[153 147 146 127 120] ans = 120, 153

[[144 105 151 126]
 [119 141 115 125]] ans = 126, 119

[[154 139 137 120 133 103]
 [147 138 135 120 133 105]] ans = 103, 147

[[150 123 131 125]
 [117 133 131 126]
 [129 140 150 128]] ans = 125, 129

[102 147 134 105 116 114] ans = 114, 102

[107 123 119 118] ans = 118, 107

[[143 112 137 106 115]
 [154 105 157 104 156]] ans = 115, 154

[136 151 154 129] ans = 129, 136

[105 107 107 116 152] ans = 152, 105
---
105  125  130  112  113 result: 113

101  139  116  128  128
133  138  116  116  153
143  131  141  136  154
result: 133

125  156  150  126   99 result: 126

155  127  122  150  120  106  145 result: 127

148  143  101  116  122  110  127 result: 122

131  112  151  142  124 result: 131

113  134  149  138  129  126  115 result: 129
---
Input: [140 116 121 105]
Output: 140
Input: [149 145 148 141 152 150]
Output: 149
Input: [115 107 157 104 134]
Output: 115
Input: [102 107 143 121 132 117]
Output: 102
Input: [124 126 120 125 114 152]
Output: 124
Input: [145 119 112 140 104]
Output: 145
---
[143 126 146 113 155 123 133] out 146
[122 128 114 152 125 110 137] out 114
[111 149 118 154 123 100 157] out 118
[109 123 121 153 140 107 109] out 121
[121 112 152 109 125 115 145] out 152
[110 118 122 117 142 105 129] out 122
---
[[145 117 123 119 115 124 114]
 [111 129 135 120 138 129 150]
 [135 139 140 143 142 116 127]
 [132 144 138 141 131 151 125]
 [141 121 115 124 115 116 125]] --> 115

[[126 115 152 115 127 132 129 128 156 112 134 113 141 133]
 [119 112 148 113 125 134 127 133 158 112 135 111 142 129]
 [126 114 154 118 127 127 130 130 152 113 131 115 141 132]
 [126 115 153 120 130 126 128 132 153 113 130 115 140 129]
 [119 110 145 114 130 133 126 131 157 112 137 111 144 126]
 [123 112 149 115 129 131 127 134 156 109 135 112 144 129]
 [121 111 145 114 131 132 126 131 158 110 138 110 143 127]
 [124 115 153 115 125 128 129 134 156 110 129 113 141 131]
 [125 115 153 118 126 125 129 131 154 113 129 115 140 129]] --> 115

[[129 127 131 153 139 128 115 120 121 122 138 120 131 136]
 [151 128 131 123 129 128 122 132 142 129 121 113 115 131]
 [124 133 120 136 113 144 130 142 121 125 138 104 124 123]
 [113 123 138 117 142 130 126 119 140 135 133 120 134 131]
 [131 111 123 138 128 139 122 143 128 126 112 140 119 135]] --> 140

[[142 106 112 153 121 122 109 112 136 126]
 [115 150 140 105 129 128 148 144 126 124]
 [127 138 140 118 133 129 136 130 123 120]
 [141 108 115 156 116 117 106 112 141 120]
 [143 117 124 128 152 150 128 125 106 141]
 [136 124 127 122 153 154 132 132 104 150]
 [112 149 140 102 136 135 148 146 120 133]
 [110 151 143 103 133 133 145 147 123 130]
 [115 136 132 130 104 105 126 129 151 113]
 [136 118 123 130 146 150 125 127 110 151]
 [123 142 131 114 124 122 144 139 131 118]] --> 139

[[146 135 114 126 128 148 143 145 107 108 140 134 152 107 139]
 [108 108 150 108 136 105 146 112 150 148 150 106 107 150 106]
 [142 123 107 107 107 142 105 149 145 108 105 128 142 133 124]
 [147 136 109 111 106 146 108 149 149 116 106 134 144 148 135]
 [135 151 106 144 121 135 111 129 106 104 116 152 126 107 151]] --> 126

[[129 126 131 129 128 127 128 136]
 [128 128 129 128 128 127 127 129]
 [127 126 131 128 128 125 126 131]
 [126 131 117 126 130 139 133 106]
 [127 129 134 128 128 127 129 129]
 [131 127 131 129 127 126 125 135]
 [128 126 133 126 128 124 125 137]
 [129 126 131 128 127 125 125 133]
 [129 126 132 127 128 122 126 135]] --> 122

[[125 152 136 110 122 117 127 114 120 135 121 127 131]
 [125 142 139 117 126 116 127 120 120 135 118 133 131]
 [125 142 136 125 126 117 127 120 120 135 125 115 131]
 [128 142 147 119 126 105 127 120 120 135 121 127 131]
 [125 142 136 119 126 117 127 120 120 135 121 127 131]
 [125 142 136 119 126 117 127 120 120 135 121 127 131]
 [125 142 136 110 126 117 127 120 120 135 121 128 131]
 [125 142 135 119 126 118 127 120 120 135 121 127 131]
 [130 142 136 131 126 116 127 123 120 133 121 127 131]
 [125 142 136 119 126 117 127 120 120 135 121 122 131]] --> 121

[[136 127 149 125 136 119 130 130 136 132 118 144 142 154 139 114]
 [112 116 116 138 112 137 125 124 102 120 132 114 108 123 110 144]
 [110 120 110 137 124 139 123 122 114 122 138 111 112 109 116 141]
 [123 133 139 143 135 133 129 129 131 124 120 143 131 137 132 122]
 [112 128 117 138 128 141 124 124 121 124 138 121 113 114 121 135]] --> 114
---
[117 151 129 141 128 128] ⇒ 128
[148 126 106 136 146 150] ⇒ 150
[155 135 135 104] ⇒ 104
[135 151 146 136] ⇒ 136
[148 117 106 104 155 120] ⇒ 120
[125 116 104 136 138 132 137] ⇒ 137
[157 100 156 155 146] ⇒ 146
[119 102 154 100] ⇒ 100
[131 134 151 109 135 116] ⇒ 116
[116 137  98 154 126] ⇒ 126
---
[131 136 114 157] result: 136

[[124 131 125 123 123 125]
 [142 125 153 136 136 128]
 [124 132 122 122 122 123]] result: 131

[[150 129 105 122 149 137]
 [119 154 113 116 154 116]
 [150 126 107 140 144 109]] result: 129

[[149 156  99 102]
 [138 105 124 117]] result: 156

[127 129 128 123 156] result: 129

[[137 118 154 121 148 112]
 [145 149 123 112 109 147]] result: 118
---
[[110 134 122 119 121]
 [146 115 102 109 135]
 [107 117 150 147 112]] result: 112

[[128 131 142 148 149 149]
 [135 146 149 149 149 149]] result: 149

[[107 125 101 143 121]
 [148 123 110 146 126]] result: 126

[129 123 122 134  98 126] result: 126

[127 109 115 103 122 149 130] result: 130

[127 137 105 120] result: 120

[133 153 149 138 115 146] result: 146
---
[[152 111 129 106]
 [103 121 119 112]
 [152 110 129 108]]
119

[[140 109 129 131 125 127]
 [144 129 131 148 149 128]
 [147 100 129 144 108 129]]
131

[[130 148 142 131]
 [101 111 131 116]
 [117 120 130 123]]
131

[[140 150 142 134 122 111 124]
 [140 153 141 134 124 109 122]
 [132 156 140 126 131 112 125]]
141

[[128 127 124 132 124 134 139]
 [130 123 126 125 128 131 136]
 [124 127 121 128 130 131 150]]
126

[[132 127 127 123]
 [132 129 127 127]
 [100 125 129 141]]
127

[[153 123 145 140 136 124 140]
 [113 116 117 122 120 134 123]
 [132 120 122 147 125 131 134]]
117
---
143  139  154  145  129  144 -> 144
126  128  126  100 -> 100
115  152  107  108  126  105  138 -> 138
128  118  100  123 -> 123
154  108  122  123  129 -> 129
153  110  129  148  127 -> 127
---
Q:
[[128 127 128 128 128 128 128 129 141 128 128 129 128]
 [128 129 127 128 127 127 128 129 141 128 128 128 127]
 [128 128 128 128 128 128 128 129 141 129 127 127 128]
 [129 129 129 129 128 129 128 129 141 129 128 129 128]
 [127 128 128 127 128 127 129 129 141 128 127 127 128]
 [128 129 127 128 127 130 129 129 141 128 129 130 130]
 [136 131 116 123 134 119 110 129 141 114 101 127 153]]
A: 128

Q:
[[130 144 117 143 115 133 148]
 [116 115 129 113 110 109 132]
 [147 110 112 111 119 140 142]
 [125 113 116 121 110 117 139]
 [109 130 107 126 117 116 119]
 [129 132 135 113 145 128 107]
 [133 109 110 112 108 130 136]
 [138 122 117 125 134 143 130]]
A: 130

Q:
[[116 111 116 115 109 115 117 110 116 114 116 116 114]
 [109 113 109 109 109 109 118 109 116 107 108 109 119]
 [122 135 121 121 133 122 135 134 135 123 122 120 144]
 [106 130 102 102 126 106 129 127 128 108 107 101 136]
 [130 128 128 130 129 130 131 128 130 131 130 128 124]]
A: 116

Q:
[[131 119 133 126 116 138 116 119]
 [126 131 122 123 134 148 128 137]
 [125 122 124 123 124 146 119 118]
 [124 125 121 122 129 148 122 123]
 [125 128 120 122 132 149 125 129]]
A: 131

Q:
[[131 132 128 127 112 127 133 130 134 135 126]
 [121 124 124 124 125 133 127 127 119 123 131]
 [134 125 125 127 119 125 133 128 132 132 126]
 [140 107 115 127 141 121 137 121 125 125 126]
 [121 125 126 127 129 120 127 132 126 126 119]
 [135 146 129 133 128 136 138 118 128 134 124]
 [123 128 124 127 132 124 118 130 131 134 134]
 [127 142 133 127  99 129 131 134 138 139 126]
 [126 134 127 131 127 128 128 126 126 122 121]
 [130 133 129 127 109 127 132 131 135 136 126]
 [125 129 123 128 134 126 113 130 133 141 143]]
A: 131

Q:
[[122 123 119 116 135 145 124 130 125 107 136 144]
 [136 133 137 136 130 116 139 132 129 119 131 130]
 [137 134 132 132 124 117 130 119 127 131 118 118]
 [120 129 129 125 126 119 136 136 119 123 137 135]
 [112 125 122 124 120 121 129 136 118 139 136 128]
 [118 134 155 116 125 125 126 132 127 127 116 129]
 [124 127 111 122 127 118 127 116 117 128 122 124]
 [149 137 130 152 122 126 126 126 131 125 132 121]
 [139 129 135 132 133 132 132 132 131 113 133 134]
 [124 116 128 123 136 132 134 140 137 138 140 132]
 [139 121 138 134 135 150 120 132 152 138 129 125]]
A: 122

Q:
[[122 142 122 119  99 133 130 132 133 137 112 153]
 [148 132 111 104 139 113 132 136 136 139 135 115]
 [127 139 135 130 122 124 113 112 118 129 123 145]
 [118 144 136 135 133 140 120 105 121 119 115 128]
 [143 125 142 102 118 115 119 138 125 152 123 123]
 [136 131 103 135 135 130 143 141 154 122 132 117]
 [116 139 124 154 124 150 131 126 131 114 124 135]
 [144 143 121 109 123 116 125 134 131 138 128 131]]
A: 122
